The nodes form a tree. The symbols de pe bu ko pick a child and zo picks the parent.
z404 has de: z354, pe: z592, bu: z367, ko: z109
z354 has de: z225, pe: z57, bu: z706, ko: z497
z592 has de: z81, pe: z593, bu: z34, ko: z495
z367 has de: z170, pe: z298, bu: z998, ko: z995
z109 has de: z428, pe: z772, bu: z286, ko: z197
z225 has de: z847, pe: z144, bu: z216, ko: z49
z57 has de: z97, pe: z540, bu: z368, ko: z32
z706 has de: z893, pe: z456, bu: z16, ko: z576
z497 has de: z89, pe: z437, bu: z475, ko: z267
z81 has de: z245, pe: z53, bu: z638, ko: z587
z593 has de: z548, pe: z341, bu: z997, ko: z614
z34 has de: z918, pe: z134, bu: z92, ko: z732
z495 has de: z618, pe: z444, bu: z68, ko: z812
z170 has de: z40, pe: z931, bu: z946, ko: z612
z298 has de: z47, pe: z978, bu: z550, ko: z309
z998 has de: z382, pe: z808, bu: z489, ko: z36
z995 has de: z731, pe: z498, bu: z277, ko: z833
z428 has de: z771, pe: z523, bu: z163, ko: z219
z772 has de: z78, pe: z643, bu: z817, ko: z589
z286 has de: z954, pe: z203, bu: z549, ko: z686
z197 has de: z551, pe: z981, bu: z987, ko: z768

Here are some nodes, each with a row of numbers. One shown again gets a slightly different row.
z731 [  89  -25  -75  -74  -21  -14   -7  -46  -59  -35  -23   23   32   31 -119   41   39   29   65   38   62   15   42  -10   19   57  -44  -53   57   -7   20]
z498 [  25  -64  -43  -64   -2   21  -17  -71  -36  -64   11  -17   38   50 -105   17   38   -8   35    1   87   43   90  -18  -16   46   -7   47   15   15   57]
z772 [  -9   86   70  -60    0  -24   79   67  -15  -47   21   15  -24  -54  100  -98   16   11    9   18   29   27  -44  -12   38  -35  -56   10  -22  -72   18]
z367 [  80  -63    0  -86   14  -30  -73  -87   -4  -33  -40    6  -48  -18  -72  -27   26   34  -22   23   82   66    0  -44   -5   61   -3   35   42   27  -24]
z847 [  39  -29  -69   81  -23   -7  -81    8   11   50   49   31  -20  -56   22   35   21   17   44   -6  -88  -65 -102   42    1  -16   62   -7   10   12   51]
z495 [ -12   35  -18  -35    2   10   71   23  -40   24  -49  -82  101   78  -21   99    3  -63  -53  -12   -7   27   25   42  -11   53    3  -54  -49   90    7]
z53 [   3  -70   -2   68  -57  -16  -27  -10   21   17   37  -48   21   39   57   37  -14  -80 -109  -31  -66   75   45   17    5  -18   29  -46  -43   89   31]
z550 [  50  -16   -9  -99  -53  -46   -2 -108  -34   23   18   42  -46   26  -36  -61    2   64  -32  -13   53  -26   21 -100   28   15  -47   53  -24  -29  -37]
z341 [ -13   27   67  -13  -28  -17   35  -18  -13   63   57  -34   77   70   53   -4    7 -123 -124  -16  -12   61   25  -41  -50  -49   -7  -13  -35   -5   16]
z998 [   5  -51  -16  -19   47  -17  -78  -73  -20  -48  -38   21  -47  -35 -125  -49  -19   56  -50   -1   74   27   62  -41  -14   -1  -18   20   71    7  -69]
z495 [   0   40  -12  -23   -7    8   70    4  -39    8  -53  -93  100   93  -17   98    3  -61  -53  -42  -16   26   27   48  -16   49   14  -47  -38   97   -8]

Start at a row and follow the symbols one at a time.
Answer with the node's row; about right is enough.
start [ -59   57   -2   57   77    0  -80    6   62   54   -8   16   -2  -46  -48   13  -28   14   27    7  -16  -67  -68   -8  -66  -13   69   48   57  -22  -30]
bu	[ -85   45  -41   85   33   -9  -39  -14   88   71  -27   21   -1  -34  -38   24  -68   39   20   26    3  -77  -26  -30  -27  -25   52   52   14  -38  -22]
zo	[ -65   33  -11   69   76  -13  -74    0   60   68  -17    7    5  -67  -51   33  -35   13   17    1  -15  -62  -82  -11  -76  -19   71   53   64  -18  -23]
bu	[ -76   58  -48   75   36  -13  -34  -18   93   70  -25   39    3  -35  -33   28  -71   30   36   14   -7  -78  -24  -34  -14  -10   61   49   17  -28  -50]
zo	[ -60   25   -6   72   85  -15  -66    9   74   65   -8   14   -7  -61  -50   24  -32   10   18   -1  -26  -55  -67   14  -60  -18   74   71   56  -11  -38]
zo	[ -27   33  -29   -4   55  -29  -53  -13   64   79    4  -15  -15  -55    7   35    7    3   44    6  -26  -41 -153   32  -53   36   93   62    8    7   19]
zo	[  31   30   48  -69   49  -46  -14   10   29   -4  -75  -49  -34  -54   18  -20   11   -9  -37   42   77   78 -114   36  -10   61   47   25    2   88  -22]
de	[ -18   31  -19    8   44  -19  -60  -17   69   85    2   -9   -6  -45   -4   33    1   -6   55   -4  -15  -30 -127   28  -65   36   88   71    4   -2   18]
bu	[ -61   44  -19   64   76   -8  -65   15   70   73  -18    8    3  -61  -37   20  -43   10   23   19  -21  -60  -65    5  -63  -18   79   71   55  -23  -16]
start [  -6  -53   12   72  -31   36   -5   82    3 -120   21    9  -38  -46  102  -63   35  -23    5    6   19   42    0   26   57  -61   -7   29  -43   19   93]
zo	[  14  -29   10   45  -36   24   -4   86    8  -96  -16    4  -79  -64  106  -53   27   19   21   13   13   48  -36   65   84  -20  -15  -13  -47   33   34]
zo	[ -14   59   30   -8   52   11   52   89  -16  -94  -39   -8  -57  -73   74  -60   14   14   32   51   45   57  -53   41   64  -33  -28   14  -22   18   28]
de	[  23  -15   11   41  -25   22    4   95   -3  -98  -16   10  -76  -66  111  -48   34   30   28   21   11   42  -40   48   89  -15  -15   -7  -50   27   49]
pe	[ -20  -55   20   71  -25   46   -3   65    0 -105   25   11  -38  -47   88  -64   26  -22   17   20   35   33   24   38   53  -44  -18   30  -36   26   89]
zo	[   8  -40   13   50  -17   22    0   88    6  -92  -19   16  -90  -68  106  -73   26   21   40   13   20   45  -25   53   78  -21  -16  -17  -54   29   35]
zo	[  -6   63   31  -23   33    1   52   98  -17  -99  -42   -5  -46  -85   78  -66   10   20   28   44   65   59  -46   36   54   -7  -24   12  -21    5   14]
zo	[  34   28   30  -58   43  -29  -23   17   34    4  -92  -37  -27  -57   20   -6   23   -6  -46   37   80   72 -102   28  -21   59   35   35    6   86  -19]
de	[ -17   48  -12   -5   40  -24  -54  -19   74   88    5  -11  -21  -50   15   34   15   -4   62    6  -23  -44 -124   24  -48   34   88   70   15   -2   21]
start [  -2   34   18   82   36  -14   -1   59  -41   16  -28   25   76   23  -33   59  -26  -26 -115   14  -19  -30   20   -6  -29  -46    1  -96   50   51  -56]
zo	[ -57   38   35   60   38  -14   -2   32  -24   28  -49  -34   61   14  -17   48  -41  -43 -149  -12    8    8   31   -9  -47  -16   19  -54   16   75  -97]
zo	[ -15   21   45  -25    0  -35   29    4   -6   40  -53  -66   65   44   46   45    6  -60 -135  -10   -7   46  -25   24  -26   23   20  -52  -35  104  -44]
bu	[ -62   27   38   52   52   -8    5   35  -10   16  -52  -14   44   24   -8   50  -43  -30 -138  -10    7   13   36   18  -45  -35   30  -62    4   79  -81]
de	[  -6   44   19   71   28  -24  -15   56  -30   19  -41   14   78    7  -46   67  -39  -14 -113   22  -23  -23   21   -9  -43  -45   -9 -111   48   52  -68]
zo	[ -46   33   35   55   42    5    2   34  -18   -1  -60  -24   44   10  -18   43  -48  -35 -144  -13    7    9   31    6  -45  -26   22  -57   19   67  -90]
bu	[ -50   48   11   80    1   -5   17   24    9   42  -77  -10   37   46  -13   43  -60   -4 -127  -12    7  -35   59  -40   -4  -28   11  -45  -26   46  -78]
zo	[ -62   34   39   55   39  -11    0   35  -11   13  -66  -29   51   14  -31   33  -39  -48 -150   -9   10    9   32   -7  -57  -27   17  -60   24   70  -89]
pe	[ -65   -8   47   90   20    8   -4   19   25    4  -10  -34   79   26  -13   27  -42  -72 -126   12    7   38   78   -3  -70  -54   14  -20   23   44  -29]
start [  -6  -60   29  -22   42   39  -59  -38  -12  -37  -36   27  -59  -10 -102  -31  -26   49  -17  -35   30   -6   80   -3  -39   11  -15   -7  107  -36  -95]
zo	[   1  -40   10  -12   55  -23  -77  -59  -18  -35  -30   29  -48  -30 -132  -28  -29   48  -43   14   74   14   57  -37  -12   -7   -7   23   79   -6  -71]
pe	[ -36  -65  -22    9   52  -13  -65  -67    1  -62   -3   17    1  -20 -109  -46  -15    7  -41    2   55   43  100  -51  -25  -26    3   49   82  -19  -18]
zo	[   1  -34   -8  -16   56  -19  -91  -53   -9  -36  -37   33  -47  -14 -113  -37  -33   52  -44   11   71   19   55  -34  -10    0    8   19   69   -4  -77]
pe	[ -15  -50   -5   18   51   -2  -84  -58    0  -59   -6    0   -8  -11 -111  -33  -17    3  -43    5   78   41   89  -65  -29  -16    1   43   70  -35  -16]
zo	[   5  -45   -9  -22   74  -19  -76  -70  -15  -44  -52   25  -37  -33 -123  -35  -23   59  -58    3   86   28   40  -34   -8    3   -2   12   82   -1  -87]
zo	[  87  -66   -6  -94    1  -19  -68  -93    1  -27  -45    8  -49   -5  -76  -34    8   37  -28   20  101   54    5  -25   12   69   -5   44   38   28  -25]
pe	[  73  -43   36 -133  -20  -58  -12  -89  -21    1   20   36  -38    5  -40  -60   15   14  -47   -8   71   24    7  -73   -9   19  -36   46   25  -30  -23]
zo	[  79  -67   -2  -98   -2  -31  -53  -79   -6  -20  -34   12  -53   -3  -87  -28   13   42  -18   13  111   58    1  -24    0   70    2   21   39   27  -32]
start [ -25   61   23  -28  -56  -48   70  -40  -32   57   12  -19   39   66   56    6  -13  -35 -131  -35  -28  -20    4  -63   10  -28  -18  -33  -92   17  -56]
zo	[  13   40   71  -46  -43  -49   61  -22  -18   75    2  -42   52   49   75   -3   10  -72 -125  -21   -9   24  -16  -28  -34    3   -3  -57  -25   23  -67]
de	[  57   41   44  -38  -37  -74   48   28  -43   74   42    7   81   59   32   18   10  -58 -121    7  -49    1  -27  -26  -30  -45  -26 -102    1   15  -21]
zo	[  11   52   69  -51  -41  -50   47  -20  -29   78   13  -28   66   54   72   -3   -3  -73 -123  -19  -34   28  -10  -27  -35  -14   -4  -40  -28   19  -56]
ko	[   2   10  109  -61  -15   -3   74  -11  -15   71   30  -22   29   84   70   -3  -24  -49  -88  -58  -74   15    0    1  -49  -11  -28  -63    0    4  -77]
zo	[  15   37   83  -51  -29  -41   58  -20  -19   81    6  -19   47   56   65   -4   -9  -71 -138  -10  -17   30  -21  -26  -37   -4  -18  -59  -33   28  -35]
zo	[   2   21   47  -22   11  -27   12   24  -15   41  -57  -68   45   43   41   56  -10  -44 -138   -8    6   57  -17   25  -12   17   31  -65  -20  100  -50]
zo	[  23   20   32  -72   38  -40  -35    9   40    4  -79  -49  -23  -61   14    3    1    1  -34   36   70   70  -96   40  -23   54   48   28  -15   95  -18]
pe	[ -12   32   35    6    1  -28   32   13  -15   41  -60  -53   55   37   22   54    3  -57 -138  -14    7   44  -17   27  -31   30   23  -52  -30  120  -53]
start [  52  -35  -90   81  -29  -19  -85   10   11   52   54   23  -31  -62   11   31   20    7   42  -18  -98  -70 -101   34    4   -7   65  -17   13    2   51]
zo	[  25  -55  -55   58  -24   -4  -92   -9   77   70   22    1  -39  -56   57   11   11    1   49  -17  -62  -29 -112   31  -15   26   86   46  -30   11   43]
